[[ 42 -12 -10 -16]
 [  0  43 -16 -35]]
=>
[[ 42 -12]
 [  0  43]]

[[  4  -7 -40]
 [ -8  -2  14]
 [ -8  20 -12]]
=>
[[ 4 -7]
 [-8 -2]]

[[ -8  22   1  -1 -25]
 [-17  13  36  31  24]
 [  7  -3  39  15  19]]
=>
[[ -8  22]
 [-17  13]]

[[ -8  18]
 [-40 -42]
 [-18  50]
 [-15  18]]
=>
[[ -8  18]
 [-40 -42]]

[[  0   0  -2]
 [ 38 -28   1]
 [ -3   0   5]
 [-13   1  18]]
=>
[[  0   0]
 [ 38 -28]]

[[-24  -9 -37 -27]
 [ 23 -24   8  -8]
 [-12  15 -26 -11]]
=>
[[-24  -9]
 [ 23 -24]]

[[-24 -21]
 [  3  14]
 [ 10   8]
 [-18 -48]]
=>
[[-24 -21]
 [  3  14]]
---
[[-15 -30  22 -12]
 [ -9  -3  42  42]
 [ 28  -3 -16   3]
 [  6  39 -35  36]
 [ -2 -30  29  13]
 [ 19 -17  -5 -24]
 [-45  15 -11 -40]]
=>
[[  6  39 -35  36]
 [ 28  -3 -16   3]
 [-45  15 -11 -40]
 [ 19 -17  -5 -24]
 [-15 -30  22 -12]
 [ -2 -30  29  13]
 [ -9  -3  42  42]]

[[-30  11  -7 -39  -8  -5 -22  32]
 [ 24  -1  24 -27   3  -4  -7  -4]
 [ -7  17  -4 -17  -5 -13  22  25]
 [-14   0   8 -21 -19 -22  15 -13]
 [ 11   4   7   0  -3  -7  13 -15]
 [ 33   4  17 -24 -12   3   6  -3]]
=>
[[-30  11  -7 -39  -8  -5 -22  32]
 [ -7  17  -4 -17  -5 -13  22  25]
 [ 11   4   7   0  -3  -7  13 -15]
 [-14   0   8 -21 -19 -22  15 -13]
 [ 33   4  17 -24 -12   3   6  -3]
 [ 24  -1  24 -27   3  -4  -7  -4]]

[[  0  -3  32 -11  29]
 [ -2 -12  30 -13  27]
 [-16 -22  13  -5 -32]
 [  9  11 -30   3  29]
 [ -4  20 -39   8  -1]]
=>
[[ -4  20 -39   8  -1]
 [  9  11 -30   3  29]
 [-16 -22  13  -5 -32]
 [ -2 -12  30 -13  27]
 [  0  -3  32 -11  29]]

[[ 29  32 -17 -15  27 -20]
 [  6   4 -22 -20   2 -15]
 [-20 -22  24  25 -21  26]
 [-25 -25  46  45 -24  37]
 [-25 -27  43  43 -25  40]
 [-12 -19  -1  -6 -10  16]
 [ 33  33 -33 -33  33 -22]
 [ -9 -16  -8 -12  -7  11]
 [ 50  49 -29 -29  49 -14]
 [ 26  30 -13 -11  25 -20]]
=>
[[ 33  33 -33 -33  33 -22]
 [ 50  49 -29 -29  49 -14]
 [  6   4 -22 -20   2 -15]
 [ 29  32 -17 -15  27 -20]
 [ 26  30 -13 -11  25 -20]
 [ -9 -16  -8 -12  -7  11]
 [-12 -19  -1  -6 -10  16]
 [-20 -22  24  25 -21  26]
 [-25 -27  43  43 -25  40]
 [-25 -25  46  45 -24  37]]

[[ 35  33 -32  37  34 -26  37  36 -32 -25  15  35]
 [  3   8   1   8   4  23 -35   2  31 -10 -10   9]
 [  1  -6 -29   3  -6   6  37  -2   4 -38  46  -4]]
=>
[[ 35  33 -32  37  34 -26  37  36 -32 -25  15  35]
 [  1  -6 -29   3  -6   6  37  -2   4 -38  46  -4]
 [  3   8   1   8   4  23 -35   2  31 -10 -10   9]]

[[  9   0   0   1  -3  -3   1  -2  -6]
 [-24  -3  30  39 -35  -1   7  -1   2]
 [  7  11  -6   1  -5   0  12  -1 -20]
 [  3  27  17  19   0 -10  20 -13 -36]
 [-13 -13   7  18 -34   3   0   9  11]
 [ -6  -2 -24 -35  38   7 -19  11  32]
 [-15   9  14  14  -3  -2   3  -2  -3]
 [  8  -3   3  -9  18  -2  -6 -10   2]
 [ 15  -1 -12 -21  22   1  -5   0  -1]]
=>
[[ -6  -2 -24 -35  38   7 -19  11  32]
 [ 15  -1 -12 -21  22   1  -5   0  -1]
 [  7  11  -6   1  -5   0  12  -1 -20]
 [  9   0   0   1  -3  -3   1  -2  -6]
 [  8  -3   3  -9  18  -2  -6 -10   2]
 [-13 -13   7  18 -34   3   0   9  11]
 [-15   9  14  14  -3  -2   3  -2  -3]
 [  3  27  17  19   0 -10  20 -13 -36]
 [-24  -3  30  39 -35  -1   7  -1   2]]

[[-13  20 -18  -8   0  -4 -11  -7   2 -44]
 [ 13 -15  -3  -1 -21  -1  -6   1   7   1]
 [  7   3 -28  24  -3   2  -9  -7  11  32]
 [-11   7  17  -6 -36  -2  12   0   2  26]
 [ -7   7  -4   3 -11   7  -8   1   1 -17]]
=>
[[  7   3 -28  24  -3   2  -9  -7  11  32]
 [-13  20 -18  -8   0  -4 -11  -7   2 -44]
 [ -7   7  -4   3 -11   7  -8   1   1 -17]
 [ 13 -15  -3  -1 -21  -1  -6   1   7   1]
 [-11   7  17  -6 -36  -2  12   0   2  26]]

[[-24  17  20  52]
 [  8  45  31  29]
 [-42 -44 -21   3]
 [-17  -3   3  23]
 [ -7  17  13   7]
 [ 45   7 -13 -46]]
=>
[[-42 -44 -21   3]
 [ 45   7 -13 -46]
 [-17  -3   3  23]
 [ -7  17  13   7]
 [-24  17  20  52]
 [  8  45  31  29]]
---
[[-15 -18   8  10]
 [-24 -16  17 -10]
 [-14  14 -20  -8]
 [-17   4   0 -16]
 [ -8  28 -31   7]
 [ -5 -25  13  27]
 [-22 -19  39 -14]]
=>
[[-18   8  10 -15]
 [-16  17 -10 -24]
 [ 14 -20  -8 -14]
 [  4   0 -16 -17]
 [ 28 -31   7  -8]
 [-25  13  27  -5]
 [-19  39 -14 -22]]

[[  5  -3  -3  31  24  26   3  23  -1   6   6   2]
 [ 26  11  27   4  21  29  -3  -2  27   6 -11  18]
 [ 33  -3  20  31  23   3   5  -3  23  11   8  26]
 [ 14  -3  -1  21  37  18   5  10  -1  10  -3  -2]
 [ 16   3  -7  22  18  35   6  19  -1  24   8  22]
 [ 16   1  25  28  19   2  -3   8  25  17  27  27]
 [-12   1  24  33  13  31  -3  38   0  -8   7   4]]
=>
[[ -3  -3  31  24  26   3  23  -1   6   6   2   5]
 [ 11  27   4  21  29  -3  -2  27   6 -11  18  26]
 [ -3  20  31  23   3   5  -3  23  11   8  26  33]
 [ -3  -1  21  37  18   5  10  -1  10  -3  -2  14]
 [  3  -7  22  18  35   6  19  -1  24   8  22  16]
 [  1  25  28  19   2  -3   8  25  17  27  27  16]
 [  1  24  33  13  31  -3  38   0  -8   7   4 -12]]

[[  1 -28]
 [-46  -9]
 [-16 -14]
 [  7 -10]]
=>
[[-28   1]
 [ -9 -46]
 [-14 -16]
 [-10   7]]

[[-19  -7   6  17  -8 -39 -52  17  43]
 [  9   4  -7 -15  13  -4   4 -20 -12]
 [ -9  -3   2  15 -11   8   9  19   7]
 [ -7  -2   8   8  -9  -1 -11  12  12]
 [ -3  -1  -4  -1   8 -21 -17  -5   9]
 [-24  -4 -17  21   8 -29   3  12  21]
 [-15  -5  10  22 -23  -1 -17  29  27]
 [-25  -3 -19  17  12 -47 -17   4  29]
 [ -2  -1  -4  -2   8 -16 -11  -5   4]
 [ 20   8   2 -21   4  32  28 -20 -33]]
=>
[[ -7   6  17  -8 -39 -52  17  43 -19]
 [  4  -7 -15  13  -4   4 -20 -12   9]
 [ -3   2  15 -11   8   9  19   7  -9]
 [ -2   8   8  -9  -1 -11  12  12  -7]
 [ -1  -4  -1   8 -21 -17  -5   9  -3]
 [ -4 -17  21   8 -29   3  12  21 -24]
 [ -5  10  22 -23  -1 -17  29  27 -15]
 [ -3 -19  17  12 -47 -17   4  29 -25]
 [ -1  -4  -2   8 -16 -11  -5   4  -2]
 [  8   2 -21   4  32  28 -20 -33  20]]

[[  7 -28 -12  14  -8  -2  35]
 [ 14 -11   3   8  18  11  12]
 [  6  27   9   1  17   8 -49]
 [  6 -12  -3   7 -10   4   4]
 [-19  19  11 -18 -16 -11 -22]]
=>
[[-28 -12  14  -8  -2  35   7]
 [-11   3   8  18  11  12  14]
 [ 27   9   1  17   8 -49   6]
 [-12  -3   7 -10   4   4   6]
 [ 19  11 -18 -16 -11 -22 -19]]

[[  0  -7   7   2  19 -20  24  17]
 [-39  -6   5  14  24 -11 -19 -21]
 [ 14  -2  16  -4  -4 -11  24  14]
 [-30   1   5   7  19   0 -19 -21]
 [ 34   7 -21 -19 -40  14  12  14]
 [-25 -11  12  15  42 -31   8  -2]
 [-25 -17  14   3  42 -28   4  -5]
 [ 19  -6  11  -5  15 -17  40  33]
 [ 34   7   5   2 -13   6  24  21]
 [-20  -9  -4  -4  19  -6 -27 -28]
 [  4 -13  11  -2  37 -31  12  10]]
=>
[[ -7   7   2  19 -20  24  17   0]
 [ -6   5  14  24 -11 -19 -21 -39]
 [ -2  16  -4  -4 -11  24  14  14]
 [  1   5   7  19   0 -19 -21 -30]
 [  7 -21 -19 -40  14  12  14  34]
 [-11  12  15  42 -31   8  -2 -25]
 [-17  14   3  42 -28   4  -5 -25]
 [ -6  11  -5  15 -17  40  33  19]
 [  7   5   2 -13   6  24  21  34]
 [ -9  -4  -4  19  -6 -27 -28 -20]
 [-13  11  -2  37 -31  12  10   4]]
